Here is a tiny trained network, its code and every weight. The questions are about switching its units off for an input and a class, where a switched-off unit gives its printed mean instead of its output.

import numpy as np


def w(rows, s, z=0):
    codes = np.array(rows[::2]) - 128.0
    scale = np.full(codes.shape[1], s)
    scale[-1] = z or s
    return codes * scale


def norm(h):
    return h / np.sqrt((h * h).mean(-1, keepdims=True) + 1e-5)


def f(y):
    return np.maximum(y, 0)


def log_softmax(a):
    a = a - a.max(-1, keepdims=True)
    return a - np.log(np.exp(a).sum(-1, keepdims=True))


def net(x, mask):
    res = np.array(x, float).reshape(1, 4) / 4 @ E
    u = 0
    for l in range(3):
        y = f(norm(res) @ A[l][:, :-1].T + A[l][:, -1])
        res = res + np.where(mask[u : u + 7], y, B[l][:, -1]) @ B[l][:, :-1]
        u += 7
    return log_softmax(norm(res)[-1] @ U[:, :-1].T + U[:, -1])


A, B = {}, {}
E = w([
[51,199,106,105,159,139],'x0',
[115,131,2,178,53,193],'x1',
[118,75,132,226,145,33],'x2',
[85,42,197,166,121,198],'x3',
],0.007)
A[0] = w([
[188,119,163,119,20,97,122],'L0N1',
[10,245,128,176,204,126,2],'L0N2',
[70,124,106,254,148,59,16],'L0N3',
[140,229,142,122,92,71,72],'L0N4',
[16,118,227,209,104,167,57],'L0N5',
[110,113,134,141,144,179,203],'L0N6',
[85,77,113,220,209,65,50],'L0N7',
],0.0092,0.0056)
B[0] = w([
[154,201,170,189,99,160,215],'L0N1',
[232,179,168,254,127,112,236],'L0N2',
[211,75,74,65,174,215,233],'L0N3',
[117,57,129,78,87,100,213],'L0N4',
[96,74,164,142,29,107,254],'L0N5',
[99,189,166,72,72,57,247],'L0N6',
[218,66,123,70,133,238,255],'L0N7',
],0.009,0.0039)
A[1] = w([
[103,111,1,181,103,180,30],'L1N1',
[179,171,25,99,103,2,2],'L1N2',
[81,129,36,160,111,104,10],'L1N3',
[67,196,103,196,214,158,229],'L1N4',
[123,54,225,114,224,39,10],'L1N5',
[99,68,54,121,25,136,134],'L1N6',
[137,130,113,229,102,203,141],'L1N7',
],0.0096,0.0026)
B[1] = w([
[77,156,163,98,249,107,207],'L1N1',
[133,23,160,105,93,110,249],'L1N2',
[59,128,143,141,150,75,161],'L1N3',
[215,160,159,224,74,117,155],'L1N4',
[58,190,89,122,215,111,223],'L1N5',
[121,156,156,2,176,25,253],'L1N6',
[93,163,214,204,155,133,226],'L1N7',
],0.01,0.0053)
A[2] = w([
[115,250,100,44,32,225,136],'L2N1',
[234,160,176,193,119,111,75],'L2N2',
[165,145,207,89,193,90,145],'L2N3',
[174,154,2,159,80,91,2],'L2N4',
[178,134,5,163,166,101,70],'L2N5',
[133,90,120,82,202,248,162],'L2N6',
[223,82,34,141,121,11,141],'L2N7',
],0.0084,0.0081)
B[2] = w([
[200,18,45,178,126,232,179],'L2N1',
[151,254,114,254,139,62,163],'L2N2',
[125,192,46,158,116,125,254],'L2N3',
[56,168,77,182,82,106,128],'L2N4',
[185,64,69,146,141,176,132],'L2N5',
[184,138,19,97,118,119,172],'L2N6',
[88,38,236,116,47,189,175],'L2N7',
],0.0091,0.01)
U = w([
[224,37,77,92,192,214,252],'0',
[60,190,112,91,231,62,160],'1',
[69,2,225,59,55,86,99],'2',
[191,199,186,240,120,114,87],'3',
[156,135,101,112,93,77,75],'4',
],0.013,0.0034)

Each question gives the input, the list of numbers given to net, and the class t.
The units are the neurons (one row each of A and B). Each row of codes is followed by its name. A weight is (code - 128) times the scale printed after its matrix; where a second scale follows, it is the last column's (A, B and U).
mask holds one flag per neuron, layer by layer. A switched-off neuron (its flag False) gives its mean, the last column of its row in B, instead of its output. The means were averaged over made-up inputs and are rounded, as every weight is.
A unit's drop is (log p(t) with every unit on - log p(t) with that unit switched off) / (log p(t) with every unit on - log p(t) with every unit switched off).
The circuit of an input: a set's keep is (log p(t) with only the set's units on - log p(t) with every unit switched off) / (log p(t) with every unit on - log p(t) with every unit switched off). Starting from the 12 units with the biggest drops (on a tie, the unit counted first), units are removed one at a time, each time the one whose removal leaves the highest keep (on an exact tie, the one counted first), for as long as the keep stays at least 0.8.
circuit, biggest first: the units of the circuit, biggest drop first
unit that matters most: the unit with the biggest drop
top k neurons: the k neurons with the biggest drops, biggest first
k most important neurons of layer l: the k neurons of layer l with the biggest drops, biggest first
input [-1,5,7,4], class 0: top 2 neurons	(L0N3, L0N7)
input [-3,4,-3,4], class 1: circuit, biggest first	(L1N6, L0N7)
input [-2,7,8,5], class 0: unit that matters most	L0N3
input [6,-1,5,-5], class 3: top 3 neurons	(L0N2, L2N2, L2N1)
input [-2,7,-5,0], class 1: circuit, biggest first	(L1N1, L1N6)
input [-5,-3,-4,-5], class 2: 4 most important neurons of layer 1	(L1N7, L1N2, L1N1, L1N5)
input [-5,-2,-2,-4], class 3: top 2 neurons	(L0N1, L2N2)
input [-8,8,1,-4], class 1: top 2 neurons	(L1N1, L0N2)
input [3,-7,-8,-6], class 0: circuit, biggest first	(L2N1, L1N6)
input [-3,5,-3,-8], class 2: circuit, biggest first	(L1N2, L2N7)
input [-1,0,5,-7], class 2: top 2 neurons	(L2N7, L0N4)
input [5,-4,1,-6], class 2: top 4 neurons	(L0N4, L1N2, L2N7, L0N1)
input [1,4,-4,5], class 2: top 2 neurons	(L0N6, L1N6)
input [-2,4,0,6], class 2: 2 most important neurons of layer 0	(L0N5, L0N6)
input [5,4,1,-1], class 3: circuit, biggest first	(L0N2)
input [6,-2,1,-5], class 3: top 3 neurons	(L0N2, L2N2, L0N5)
input [3,-8,-5,7], class 1: top 3 neurons	(L1N5, L2N7, L1N2)
input [-2,-1,7,-6], class 0: top 2 neurons	(L0N3, L0N7)
input [-6,-6,7,-7], class 0: 2 most important neurons of layer 2	(L2N5, L2N3)
input [-4,-3,6,-8], class 2: circuit, biggest first	(L2N7)
input [-7,5,1,0], class 3: 2 most important neurons of layer 0	(L0N1, L0N4)
input [0,-5,-6,-2], class 0: top 2 neurons	(L2N1, L1N6)
input [-6,-7,5,6], class 1: 2 most important neurons of layer 1	(L1N5, L1N2)
input [-8,8,2,-8], class 1: 4 most important neurons of layer 0	(L0N6, L0N2, L0N1, L0N4)
input [-5,6,-1,8], class 2: 2 most important neurons of layer 0	(L0N5, L0N6)
input [6,2,-2,-7], class 2: top 2 neurons	(L0N4, L1N2)
input [8,-2,3,-1], class 3: unit that matters most	L0N2
input [-1,-6,8,-8], class 0: 2 most important neurons of layer 1	(L1N5, L1N6)
input [-8,4,-6,4], class 3: 2 most important neurons of layer 1	(L1N7, L1N5)
